Every row comes from one small tree of marks. The marks that hang from a mark follow it in brackets, in the order of their numbers. Every link used is in the known rows. Which tree was each row made from?
Each row is shifted at random along 7 fixed directions that mean nothing.
Known rows:
j920{j394{j857{j984{j828{j78}}}} j544{j779}}: [ -32  -44   34  -90  199  148  290  -46 -163   31   64  -23   48  169
  195 -282   16  -37  128   37  -51 -111   56   89   61  -28   95  -45
  -35   17   21  -99 -160  -24   57 -119  173  157    9  -22 -283   55
  111  101   -1   24   44   45  -26 -140   66  -14   26  186   55  135
    0 -198  -82  -19  -93   80]
j544{j394 j984{j494 j779}}: [-146  -48  122   28  213   51  -52 -244 -125   40 -134   70   74  102
   84  -53 -130  -87   -5    2  108   53   92   40 -174   13  -12  -14
   53  -35   91 -111   64   63   25  -58  194  119 -192   26  161   -1
  170   59  -92  -50  -14  160 -215  -63  -35 -172   43  -46  -58  126
   95  -31   -7  148  -92   70]
j494{j779{j920{j394 j544}} j984{j828{j78}}}: [ -76    4   10 -115  151  166  232    7 -104  -48 -175   82   67  -27
  104  -24   89   30  106  103  -10  -26  130   22   23 -159   -8    4
   18   14   59  -78 -115  -99  168  -40  121  152 -123 -109  -60  -60
   46  123  -49    3  -98 -109  -51 -126   50   16  115  -89  210   84
  -61 -187  -44   62   70   91]
j920{j394{j78} j544}: [  82  -89   49  -91  294  119  206  -67 -102  -69  130   -8  -94  122
  113 -114   68  -64  105   19 -189 -161   58  140  -45   14   52  -29
    5   29   51  -14 -197  -16  145 -101  136  284   62   -6 -149  -10
   80   95 -117    5    2   93  -54  -99  183  114   76   14   83  196
   66 -321  -89   24    8  112]
j984{j544 j779{j335 j920} j828{j78{j857}}}: [ -61  -77  160  -83  269  182   84 -119 -233  111 -137  -86   19    5
  348   12 -195 -134  151  -62   30 -110   36   51  -39   37  -23  -13
  -22   47   65   -3  -55  -75  145  -54   39  134  -89  -36   97 -149
   19  119  -17  -72   85  -76 -138 -132    4   53  114  104  -39  160
  -40 -136  -72  137   13  -12]
j394{j78 j544{j984} j857}: [-123   34   14 -156  252   63   75  -87 -134   59 -146  -32    5 -176
  -11 -153  105  -62   66   27 -189  -97  299  150 -143   -5 -169  -41
   72    2  -72 -110 -120  -58   31  -12  -62  -26  -52 -175   -6   -4
 -102   61 -133  104   32  144  118 -114   30   23  140  -37  101   92
 -135  -99  -22  150  -14  108]
j394{j78 j544{j984{j828}} j857}: [  43  -21  114  -64  326   92   97 -207 -155   50 -144   -1  -89  -72
  206  -76  250  -91   60  -63 -117 -132   48   29 -134   47   -2  -39
  -29  119   94    7 -143  -46   43  -98  -11   -3   -7  -93   33   26
   34  168  -71   -8  226   42 -178  -88  103  -15   66  -32  -55  145
 -185 -177 -130  331  -12  -70]
j494{j779{j544{j984}} j828{j78{j857}}}: [-244  254  -27   82  144  209   33 -344 -104  326 -137   78  200   40
   81  -12  197   32  189 -110  281   14   64   86 -112  -78  -22   30
  175  150  -96 -224   76 -187 -152  169  241  -29 -131   38  -70   51
  296    6   50  196   79   -4 -129  109   43 -292   52   80   95  184
  134 -254  102  399 -231  -12]
j494{j779{j335 j857} j984}: [-104  -22   96 -148  207   70  161  -13  -94 -133 -214   43    9  -99
   65 -109   19   26  -32   79   11  -58  157   29  -98  -93  -59   22
   51  -83  133  -58   43 -131  231  -78   33   81 -228  -95   81 -139
   78  122 -216 -101  -34   89 -123  -81    5   76  150 -279  324  162
   -2 -213  -81  145   81   50]
j544{j394 j779{j335} j984}: [ -41  -19   72  -16  262   98   87  -77  -99    7  -19  -35  -60   18
  237 -185   77  -52   21   34  -55  -35  129   57 -125   -5  -23 -106
   85  -10  110 -161  -68  -66   76  -73   94   84 -121 -136   13  -56
  139  -38 -235  -56  -91  184  -98  -74  -24  -28  122 -128   77  168
   36 -128 -108   81   28   26]
j394{j78{j920} j544{j779 j984}}: [-135   -2   87   25  241   67 -100 -228 -230   44 -168  192  126 -157
  162  249  214  -35   39   -2   75   25  121    2 -286   76  -75  -81
  144   90  107  -47  -31  -19  -48   76  158   62 -213  -29  157  -32
  129   95  -60  137   96  -44 -214  166   28  -65   80   14   12  162
   28 -150   75  303  -77   56]
j984{j494{j779{j335 j544 j857}} j828{j78}}: [ -34  -69  147  -85  162  128  218  -55 -100  -36  -76   13   66   91
  284 -134 -198  -40   70   29   59  -49   85   39   63  -79    1   -5
   -2  -45   82  -22  -27  -76  200  -84  125  144 -177 -121   83  -87
   72  268  -57 -165  -42    6  -94 -210   57   40  127  -89   82   46
  -87  -82  -97  110   58   20]
j984{j494 j779{j544 j857 j920} j828}: [-194   19  143   52  203  182  174 -200 -145  183  -20 -134   24  185
   97 -271 -230 -115  171  -27   72  -79    6  180   55    4   21    9
  -11   26  -97  -73  -79 -128   55  -17  209  145   57   78  -47 -166
  -12   64  -12  116   25   69   -6 -115   77    2   57  212   96  134
  -30 -204    7   84 -147   54]
j984{j544 j779{j335 j920{j394{j78 j857}}}}: [  61  -90  135  -96  310  150  136  -56 -257   49 -133   18  -15  -16
  207   71   28  -87  105   25 -113 -132   44  102  -55   62   48  -86
    1   33  140   69 -176 -121  180  -68    7  227  -77  -46   29 -154
  -35   76 -207   21   37   40 -127  -66  121  166  122   50  109  200
 -134 -295 -123   -2   63  -42]
j920{j394{j857} j544{j984{j494{j779} j828}}}: [  74 -142   78  -82  260   80  218  -73  -67  -50  -64   35  -42   92
  310 -136  -63  -68   -4   52    9  -70   28 -116 -104   72   98  -28
   41   24  184 -109   10  -17  181  -48  252  300 -113  -28  -13    7
  186  129 -201 -159   51  -51 -306    5   78   41  110  -70   73  232
  -57 -296  -21  148  -18  153]
j857{j779{j335 j544 j920} j984}: [ -88   15   94   39  217   74  203  -61  -86   67 -177  -86  -82   49
  208 -264   48  -71   11    1   80  -88  103  -13 -113  -57  -24 -156
  108   76   46 -120  -33 -138   82  -10  200  189  -67 -114   52 -252
   65   62 -118   18   46  -55   -6  -41   92  232  183    5  414  161
   77 -224 -103   88   40  124]
j857{j984{j779{j544}}}: [  73  -40  106  -20  214  179  250  -99 -172   14   -8  -67  -53  243
  147 -236   94  -32  147  -38   13  -55  -83   52   40   19   87  -72
  -70  100  127   -2 -179 -111   91 -164  139  119  -15  -32 -122 -119
  121  124  -26  -50  121   81 -174  -90  228  136   61  -87  248  135
  -14 -212 -229  173   -7  -47]
j920{j394{j544{j779} j857}}: [ -43  -18  124   -5  365  -22 -100 -202 -158   52 -213   -7  -94 -166
  164  -10  -69 -152  -33  -28 -156 -180  200    1 -305   12  -60  -12
   69   13   71  -51   57   40   80    3   24  238 -120  -47  288    3
   70   -2 -167   57   35  131  -79  -18  -79   32  144  105  -50  196
  176 -241  -17  231    8  109]
j984{j494{j828{j78}} j544{j394} j779{j920}}: [-350   20   66  -91  119   96   32 -118 -110  158 -258  -41  219   10
  -59 -134 -372  -90  104   87  141   65  322  161  -40  -25 -124   29
  111  -91 -165 -251   96  -25   24   86  198   98 -122  -38   80  -99
  -21   26  -15   80 -173  146   96 -114  -99 -197   91  142    7   69
   54   28  140  -34 -138  229]
j779{j335{j920} j984{j544{j394}}}: [-116   45  -14  -87  217  150  235    7  -36   27  -52  -64  -24  -32
   10 -217   43  -10  156   51 -131 -134  159  262   29  -50  -36  -88
  -11  -13  -62  -85 -221 -174  111  -95    1   77   37 -128 -133 -193
  -74  -41 -117  117 -127   91  143 -264  139   30  119  -61  168  113
  -24 -180 -142  -59   20   19]
j78{j544{j984{j779}} j828 j920{j394}}: [ -44  -71   16   44  205  174   70  -53 -185    1  -19   38  -10   -5
  413   10  -26  -71   92  -29   56 -117   20   71   34    4  -15 -111
  -24   56  -52  -40 -230   -6   74  -85  156   97  -95  -89  -11 -194
  132  171  -12  -41   18  -41 -133 -130   50   52   72  216  -12   63
   64  -88 -107  331   16  -36]
j78{j828{j494{j779}} j920}: [-164  -36    1  -68  145  194  250   50   40   44   79 -214  -81  166
   30 -566 -386 -103  146   22  -21 -206  202  194  190  -61 -169  -25
  -23  -72 -362 -255 -186  -86   48  -79  146  -72  108 -155 -152 -226
  -34   31    7  -53 -179  329  275 -292   -5   94  132   -7  246    0
  115  -27  -86   30  -57  145]
j78{j544 j828{j494{j779}}}: [  63   68   63   60  239  232  159  -88  -67  108   54  -80  -40  186
  234 -168  -19  -68  198 -102  -14 -197  -31  160   63   81   18  -11
  -12  125 -107  -48 -201 -137   25  -66  115   97   11  -76  -94 -201
  134   77  -32   48   -4  139 -117 -110  176  -28   78    6  114   65
   61 -203 -185  417  -15 -150]
j828{j78{j544 j920} j494}: [-106  -95   71  -48  178   75  103  -52  -67   -7   84 -104   -8  110
  159 -241 -368 -182   -2  -45  109  -79  144   84  -15   30 -115  -50
   56  -33 -126 -229   21   60   34  -10  233   71  -79 -101   56 -118
  177   95   38 -155  -15  120   41 -125  -26   64  138   21  135   84
  134   36    9  213  -50  203]
j544{j394{j78{j920}} j779{j335 j984{j494}}}: [-139  -25   90   -8  257   86   83 -119  -77   28  -38  -31  -85  -10
   89 -244    0 -131  -39   21   37  -52  164  129  -86  -42  -61 -158
   91  -47  -51 -150 -108  -35    6  -32  157   10  -47 -113   46 -119
   25   27 -127    7  -33  221   40 -139  -30   26  100  143   46  135
  -49  -79  -75   30  -22   74]
j544{j394 j984{j779{j335 j857} j828{j78}}}: [-132  -34  105 -133  246  146  130  -91 -147    7  -20  -31   29   61
  199 -117  -33  -30   61    7   43  -15   60   54  -56   28   21  -11
   61   -1  157 -131  -15  -92  109  -70  123  103 -159  -21  -94  -17
  129   14 -145  -77    8   11 -201  -61  -27 -124   71 -100  -59  224
    0 -103  -17   54  -50   56]
j920{j394 j544{j779}}: [   6 -137   59   27  199   47  155  -81 -110  -72   53   20  -13  101
  254 -190  -91  -79   16   66  -66  -87  131   77  -22 -112   23  -55
  -51  -75   21  -85  -98   92  132 -138  179  216  -33  -72   25   11
  175  187  -40 -120  -66  151    1 -226   27   83   66  153   58   75
  174 -163  -93   36   11  124]
j494{j984{j544{j779} j828}}: [  15  -31  102 -128  209  185  149    1 -197  -68 -147   34   90    7
  177   76   41   43  191   48  -79    7   37   23  -47   99    8   31
  -22   91  185   20 -107 -136  180  -79   46  180 -152  -87  -35 -161
   55   69  -70   26  -12  -88 -268   16  145   17  122 -317  131  108
  -78 -198 -118  270   68  -52]
j828{j984{j779{j857}}}: [ -38 -125  132 -114  226   57   99  -15 -203 -143  -97   25   41   14
  170  -19 -197  -48   -6   49  -36  -66   65   13  -56   -2  -57   42
  -58  -53  218   11  -12  -13  222 -157   31  135 -265  -67   96  -87
   98  136  -58 -136   30  -17 -176 -121  -13   60  128 -196  136   97
   74  -37  -86  127  103   54]
j494{j828{j78} j984{j544{j394 j779}}}: [-140   93   55  -39  182  151  139 -165 -115   73 -205  -18   72   44
   97 -143  166  -21  119  -15   87    4   96   99   -7  -85   19   30
  -10   62   -8 -161  -25  -52    6  -64  110  -37  -38  -58  -84   20
  182   95   74   18   45   85 -126 -113    1 -237   11  -20   22   99
   -6  -86  -84  286  -65  -60]
j494{j779 j828{j78{j920}} j984{j544{j394}}}: [ -41   71   53  -43  202  140  124 -142  -94   34 -361   18  -34  -85
  214  -70  200  -65   63  -17  119  -36   99  -58  -11 -166    2  -17
  -30   71   39 -107  -34  -53   91  -64   69  -25  -87 -146  109  -37
  140  173    0 -135   47   57 -174 -149  -14  -59   64  -21  107   78
  -87  -99 -163  390   71  -85]
j920{j394{j544{j984}}}: [ -31  -64  -10  -64  115   96  184    1 -114  -60   25  176  182   75
   62    4    6   91   98  125  -82   18  145  154   11  -19    0  -51
   30  -20   48  -88 -155  -45  100  -53  162  157 -186 -118 -100  -20
  143  142  -83   13 -125   42  -38 -118  164   -5  115 -207  112   53
   40 -144  -33   66  -18  103]
j78{j920{j394{j857} j544{j984{j828{j494}}}}}: [ -11 -142   27  -13  205   69  186  -32  -84  -41   17   28  -38   55
  310 -174 -201  -97    4   48   -7 -116   89   -9    4  -14    9  -91
  -35  -15   -9 -117 -121   48  128  -75  222  194  -66  -92   -2  -64
  124  144  -51 -126  -19   -3  -81 -171   25  141  114   49   87   87
   -9 -125  -46  144    2  142]
j779{j920 j984{j544{j394} j828{j78}}}: [-200  -29   60  -59  169  119  129  -79 -120   -8  -89   33  110  -33
   89   26  -38   -4   50   38  152   43   70   94  -67   16  -17  -28
   52   57   94 -117  -26  -96   79   15  244  136 -125  -14  -18 -147
  123   53   39   65   11 -236 -189  -23   65  -85   87  -51  -11  159
   40 -114   75  152  -61  132]
j920{j394{j857} j544{j779{j984{j494{j828}}}}}: [  42    9   38   -4  326   96  173  -84 -105   65  -67  -79 -133   21
  213 -217   -5 -126   41   10 -131 -176   99   30 -113    5   36  -46
   29   51   42  -86  -97  -58  101  -18  119  269   -3  -76  -26  -41
   50  -20 -149   97   -2   58  -73  -57   27   79  127  154  115  180
  -42 -319  -91  168   36   67]
j984{j544{j779} j828{j494}}: [   2 -155  178  -76  208  108  194  -38  -46  -26  -30 -196  -55  175
  269 -364 -327 -140  102    1    7  -89   96   13   17  110  -25   16
  -78  -20   11 -173    7   -1  132 -128  166  115   22  -96   30 -140
  100  106  -20 -227   11  140  -99 -149   17    1   89  -88   42  110
   47  -68  -97  163  -30  101]
j335{j78{j544{j779} j828{j984} j857 j920}}: [ -83  -64  -20  -69  105  237  192   50 -190   12   98  105  190  -40
  438   38  -60   24  151   -1  146    6   26   38  179   48  -52 -161
   15  107  -20  -79 -216 -143   42  -24  177  -33 -214 -216 -144 -213
  133  236   87  -65   85 -106   -8 -133  102  144  161  127  -10   -2
   10  -48  -84  392    9  -12]
j857{j779{j335{j78} j544 j984{j494}}}: [-222   36  132  -89  235   44   90  -72  -85  -40 -159  -32   34  -59
   32  -97   37  -35   37   10  -27 -161  209  179 -164  -66  -83  -11
   73  -68   26    9  -15  -41  100  -80   37  212  -92   13   11 -193
  -97   64  -46  204  -16   -1  100 -111   24   21   76   65  199  128
  147 -134  -45    7    3   84]
j335{j78{j828{j494} j857{j984}} j920{j394{j544}}}: [-104   -9   23  -21  185  139  175 -111  -58   63  -85  117   70   31
  240  -95  -90  -22  152  -40   26 -147   34   35   91   -7   44  -95
  -61  114  -23  -51 -158  -93   -2  -80  145   59  -72 -106  -66  -77
   49  180  124   31  120  -37  120 -275   78  -57   87  182 -138   43
  136 -161  -98  187  -54   40]
j828{j494{j779{j335}}}: [ -16  -59  160   21  227   79  157 -179   18   16    0  -56  -61  254
   50 -341 -144  -98   14  -42   66 -169   34  115  -42  -18   19   23
  -21  -62  -39 -130   22  -11   51 -131  172   49  -11   22   38  -64
  200   95  -61 -134    7  329  -78 -167   49  -71   42 -147  189  142
  145 -155 -123   95  -91    7]
j984{j494{j828} j544{j779{j920{j394{j78}}}}}: [-299   39   81   36  100   15 -148 -178 -204   85 -360  244  346 -154
   91  265 -260    2   84  109   80   61  342  140 -170  -55 -138   25
   84  -68  -61  -32   57   37   26   91  129  181 -307  -75  307  -99
   -8  151   54  218 -179  -10   24  -89 -100 -236   98  132  -85  -76
   88   25  122  123  -24   83]
j494{j828{j78{j857}} j984{j544 j779{j335}}}: [-169   65   89 -108  222  137   58 -150 -184   68 -312   -1   94  -53
  136    2    7  -36  107  -41   55  -78  135  106  -77  -72  -50   81
  -16    2    2  -51   14  -42   90  -66  -22    3 -152  -26   29  -47
   74  137   53   32   76   17 -122 -143  -49 -172   47    2   58  111
  -28  -85  -77  277   -8  -75]
j779{j920{j394{j857} j544} j984{j828}}: [-154 -130  -33  -66   73  119  388   57  -65  -77   75   97  148   81
   67 -215  -79   78    6  172  114   28   85  141  146  -82   49  -81
  -22  -43  -10 -169 -169 -108  126  -55  336  113  -72  -68 -257 -115
  133  182   26    6  -56 -155  -22 -187  139   42   87   23  146   89
  -48 -171   49  -52  -92  204]

Which tree is each row?
[ -58  -39   38   47  196  132    0  -39 -208   17  -64   82  101 -130
  577   97 -113  -28   25  -36  109  -32   92    0  -82   62  -91 -107
   72   53   53  -63  -71  -72   98   -5  113   55 -328 -207  136 -212
  211  216  -84  -82   31 -114 -205  -75  -19   15  174   96  -21   46
   50  -75  -67  521   73  -58] => j78{j544{j779{j335} j984} j828 j857}
[  24 -128   58  -14  206  105  228  -82  -66  -94  103   24  -25  131
  218 -193   35  -39   34   35  -20  -59   58  114   69  -70   56  -68
  -65   -7   15  -59 -196   22  129 -172  193  113   20  -86  -84  -16
  174  286  -12 -158   -3  137 -104 -273  155   55   32   48  -27   64
   65 -136 -139  145   -4   36] => j920{j544{j394{j78{j828}}}}
[-107  -54  128 -177  194  119   60  -67  -20   45 -252  -22   96  -47
  191  -21 -268  -39  150   35   37  -17  242  -21 -137   95 -104   15
  120   -5   22 -108  116 -112  161   58  109  240 -167 -122  213 -194
  -38   77 -147  -79  -76   28  -95  -34   51   17  199 -208   33  125
    3 -153   -2  141   10  147] => j984{j494{j779{j335{j78}}} j544 j828}
[-281   54  103   73  183    3  -45 -269 -150  119 -294  142  135   -9
   -8    9   47  -48  -11  -10  195  -17  146    7 -270  -38  -40  -61
  146   73   12 -104   98   -1  -95   66  275  145 -167   60  135  -90
  128   68   48  181  131  -75  -62   72  -19 -100   68  173  116  153
  257 -150   90  111 -152  179] => j857{j779{j920{j394{j78 j544}}} j984}
[ -89    3  124   33  168   52  146 -102 -134  -40  -54  105   72   64
   80  -77  -63  -43   20   45    0 -147   95  189   33 -119   23   -3
  -60  -81   26   23 -126  -10  109 -113  124  149 -114    1   13  -67
   49  196  -31   53  -52   84   36 -214   35  -35   15  138  157   37
   36 -133  -46   72    2    3] => j828{j494{j779{j544 j857 j920{j394{j78}}}}}
[ -96  110  120  -79  303  167   47 -169 -229   60 -122  -16   64   16
   98   78   46  -30  181 -101   -8 -185  -19  123 -132   77    1  131
    3  127  111   57  -37 -109   52  -52   27  130 -101  102 -111  -92
   85   -5   62  235  106  -75 -214   58   35 -195   29  -43   21  188
  133 -207  -50  313  -48 -101] => j494{j828{j78{j857{j779{j984{j544}}}}}}
[-225   87   33  -25  169  134   76 -211  -68  152   26  -86   90  231
  -79 -267 -179 -117  156  -79   -6 -113  113  267  -21  -84 -124   69
   22  -11 -199 -148  -28   47  -75  -64   86  -33   -7   15  -86   59
   87   -2  174  107   16  143  127 -209  -17 -212   57  -29   74   29
  113   62  -18   34 -126   73] => j828{j78 j984{j494}}
[ -94    1  122  -63  188   65  152  -55 -112  -83 -176   -1    8   73
   41 -179  -37  -25   71   58  -26  -92  105  101  -39  -48    4   -8
  -30  -36   82   15 -103  -24  145 -154  111  175  -96  -12    3 -146
  -32  124  -77   52  -64   85  -57 -149   79  -18   41  -45  211   62
   23  -84 -125   54   25   56] => j857{j984{j494{j779{j544{j394} j920}}}}
[-206  -17   92  -36  179   34   91  -96   -7   40  -83 -123   30  156
  -24 -316 -302 -125    7    1   48 -106  201  134  -83  -12 -114   49
   29 -108  -98 -245   83   50   34  -53  163  101  -94   -1   29  -41
  107    8   16  -28  -30  122   50 -143  -58 -112   73  -16  209  119
  168   11   46   53  -94  211] => j828{j494 j984{j779{j544}}}
[ -86  -21   42  -16  185  128   86  -46 -219  -21   33  127  129   15
   63   52  -26   13  171   73 -144 -134  108  233   21  -34  -14  -37
  -37  -21  -53   42 -262  -13   66  -93   73  142  -77  -12  -91  -96
    4   81  -10  184 -139  139   56 -134   94   39   51   53   76   30
  107 -130  -73   35  -37   -1] => j78{j920{j394{j544{j779}}}}
[-205   76   35   36  175  167  -41 -274 -182  128   54  137  189  -21
  100  179  138   12  217 -101   96  -66   28  233  -60    3  -19  -48
   32  112 -104   32 -133  -50  -95  -11  129   66  -36   74  -36 -116
  109   92  149  231  100   73    2  -63  145  -55   19  164  -94   65
  230 -143  -33  322 -170  -75] => j335{j78{j544 j920}}
[-149 -103  112  -49  229  136  264 -127  -33   60    2  -91  -28  135
   73 -366  -42 -116  -29  -33  239  -43    0   23  -36  148  -14  -78
  131   84  -68 -260   11 -131  -27   44  388  -64   22    4 -162 -157
  184  184  -37  -74  256   22 -130   73  116   14   93  111  133  289
    7 -262   85  243 -225  223] => j394{j78{j828 j857{j779{j920 j984{j494}}}} j544}
[ -72   78  -74   11   97  255  254  -86 -153  212  124   96  198  253
  164 -115 -105  -68  213  -23   91  -57  -19  157  177  -71   10  -85
   35   70 -154 -118 -212  -55  -52   20  223   26 -111  -66 -258   32
  148  107  101   52   13  -16   50 -161  109   15  100  170  186   21
 -128  -90  -44  124  -89   23] => j828{j78{j857 j920{j394 j544}} j984{j494{j779}}}
[-257  -88  165 -120  221   16   30 -116 -110  -55 -139   18  130   71
    3  -80 -327  -59  -44   42  105  -59  133   88 -190   78  -75   93
   95 -129   90 -115  190    3  128  -41  165  155 -265  103   88  -81
  121   48  -88  -18   21   41 -176    8  -75 -151   89 -154  124  214
  157  -62  107   -7 -104  188] => j828{j984{j494 j779{j335 j857}}}
[-101  -24   50   -2  196   51   74  -84  -86   16 -115  -31   17  -70
   78 -161  -27  -56   11   45  -11    0  223   63 -149  -27 -127  -64
   73   -4   -8 -173   -9  -48   42   11  121   55 -121 -174  144 -100
   94   68  -69    7  -37  106    4  -69   30   74  165  -66  162   90
   80 -117  -32  234    0  144] => j394{j544{j779{j984}}}
[-166   17   76  -47  163   86  122 -143  -11   -7 -130   89  113  108
   34 -161   21   40   35   73  110    2  125  109  -65  -23   25   23
   72  -63   35 -170   21  -51   53  -69  208   47 -153    6  -60  -20
  171   74 -135  -13 -108  197 -168  -83   14 -297   15 -192   48  133
   43  -79  -15   74 -115   35] => j544{j394 j984{j494{j779{j335} j828}}}
[ 102  -69   90  -83  252  193  233  -78 -175  -61  190  -23  -14  202
  240  -71  182  -48  101  -61   40  -28 -145   79   19  114  122  -47
   17  123  206  -64 -137  -72   85 -129  196  101  -52    0 -235  -23
  297  103  -77 -119  124   12 -321   22  197  -37   39 -155   45  232
    3 -179 -125  266  -48  -40] => j828{j78{j544{j394 j984}}}
[ -56  -98   96 -133  189  141  173  -27   -7   -3  -85  -30    0   35
  138 -173 -245  -60   63   73  107   53  158  -87  -33   88  -50  -68
  157   24   27 -214   31 -153  147   89  303  203 -129 -140   90 -177
   69   88 -208 -161  -95   60 -131   37  107  124  213 -173  122  179
  -41 -190   40  136  -26  251] => j984{j494{j779{j544{j394{j78{j920}}}}} j828}
[-107  -39  101  -78  219   53   63  -76 -105 -122 -294   42  -36 -132
   21  -35   24  -28  -34   69   19  -43  148  -27 -159 -116  -92   32
   25  -33  122  -54   36  -60  192  -71   70   90 -170  -68  200 -149
   63   90 -130  -52  -44   45 -121  -50  -24   51  137 -227  285  129
   78 -168  -51  170   87   95] => j494{j779{j920} j984}
[-125 -108   73 -157  258    3  128  -17  -80 -137   -2  -65   -8  -49
   50 -209 -169  -58  -14   89 -127 -120  238  121 -106  -10  -43   37
    9 -121   31 -108  -15   47  201 -123  103  230  -44   -5  -33  -33
   48   89 -149  -37 -111  171  -32 -160    4   29   70  -12   51  162
  181 -137    6   18  -40  218] => j920{j544{j394{j857}}}
[ -95  -60   91  -56  218  139  128 -123 -186    1   71   22   61  154
  109  -88  -24  -87  106  -10   20  -88    3  125  -37   35   18  -19
   35   14   25  -82  -96   28   11  -69  196   82  -50   60 -143   14
  146   62   15   49   34   72  -87   -3   30  -80   25   26   52  169
   64 -111    3   39 -122   86] => j828{j78{j920{j394{j544{j779 j984{j494}}}}}}
[-189  154  -24  -13  124  218  216 -103 -138  119  -25  154  210   22
  -84  -45  136  118  201   51   51  -62   51  258   60 -102    5  -30
   40   22  -26  -17 -177 -296   17   -7   68   -3 -136  -29 -192 -140
   36   -5  -73  254  -89   74   62 -111  153  -69   90  -76  264   90
    5 -272  -64    0  -87  -94] => j494{j779{j335{j920} j857 j984}}
